Here is a tiny trained network, its code and every weight. The questions are about switching its units off for an input and a class, where a switched-off unit gives its printed mean instead of its output.

import numpy as np


def w(rows, s, z=0):
    codes = np.array(rows[::2]) - 128.0
    scale = np.full(codes.shape[1], s)
    scale[-1] = z or s
    return codes * scale


def f(y):
    return y / 2 * (1 + np.tanh(0.7978845608 * (y + 0.044715 * y**3)))


def log_softmax(a):
    a = a - a.max(-1, keepdims=True)
    return a - np.log(np.exp(a).sum(-1, keepdims=True))


def net(x, mask):
    res = np.array(x, float).reshape(1, 5) / 4 @ E
    y = f(res @ A[0][:, :-1].T + A[0][:, -1])
    res = res + np.where(mask, y, B[0][:, -1]) @ B[0][:, :-1]
    return log_softmax(res[-1] @ U[:, :-1].T + U[:, -1])


A, B = {}, {}
E = w([
[187,202,129,150,33,178],'x0',
[209,24,180,148,100,115],'x1',
[104,198,233,174,170,138],'x2',
[157,103,83,105,102,122],'x3',
[100,151,156,253,165,27],'x4',
],0.0043)
A[0] = w([
[119,118,125,129,119,134,84],'N0',
[135,128,94,6,126,167,129],'N1',
[126,124,199,142,138,168,187],'N2',
[72,218,101,120,169,108,254],'N3',
[90,93,119,139,95,175,109],'N4',
[119,44,106,121,154,75,103],'N5',
[186,159,77,158,55,123,169],'N6',
[161,104,197,95,156,122,118],'N7',
],0.019,0.0035)
B[0] = w([
[128,108,129,136,137,117,120],'N0',
[229,53,182,10,140,112,249],'N1',
[117,179,160,138,134,147,185],'N2',
[121,227,220,209,107,159,254],'N3',
[142,107,146,120,163,87,139],'N4',
[73,90,6,148,125,119,202],'N5',
[130,179,217,125,148,142,206],'N6',
[106,158,117,180,117,119,165],'N7',
],0.018,0.0075)
U = w([
[122,255,204,165,116,177,250],'0',
[186,51,125,49,141,100,24],'1',
[59,106,32,172,118,96,52],'2',
],0.0066,0.0015)

Each question gives the input, the list of numbers given to net, and the class t.
The units are the neurons (one row each of A and B). Each row of codes is followed by its name. A weight is (code - 128) times the scale printed after its matrix; where a second scale follows, it is the last column's (A, B and U).
mask holds one flag per neuron, in row order. A switched-off neuron (its flag False) gives its mean, the last column of its row in B, instead of its output. The means were averaged over made-up inputs and are rounded, as every weight is.
A unit's drop is (log p(t) with every unit on - log p(t) with that unit switched off) / (log p(t) with every unit on - log p(t) with every unit switched off).
most important unit: the unit with the biggest drop
k most important neurons: the k neurons with the biggest drops, biggest first
drop when u is switched off: that unit's drop, to one decimal
input [0,3,-6,0,2], class 2: most important unit -> N1
input [-1,8,7,8,5], class 2: 2 most important neurons -> (N3, N6)
input [-7,-5,-6,1,2], class 2: 2 most important neurons -> (N5, N6)
input [1,2,-1,6,0], class 1: 3 most important neurons -> (N3, N2, N7)
input [-8,8,7,-5,1], class 2: 2 most important neurons -> (N3, N5)
input [-4,4,5,5,-6], class 1: 2 most important neurons -> (N3, N1)
input [8,5,-6,-5,-3], class 1: 3 most important neurons -> (N3, N1, N2)
input [7,6,2,7,-7], class 1: 2 most important neurons -> (N1, N3)
input [-3,7,-4,-6,-2], class 2: drop when N1 is switched off -> 0.1
input [6,-5,-6,2,-4], class 1: drop when N1 is switched off -> 1.2
input [5,-8,-8,-7,-5], class 1: drop when N1 is switched off -> 2.6
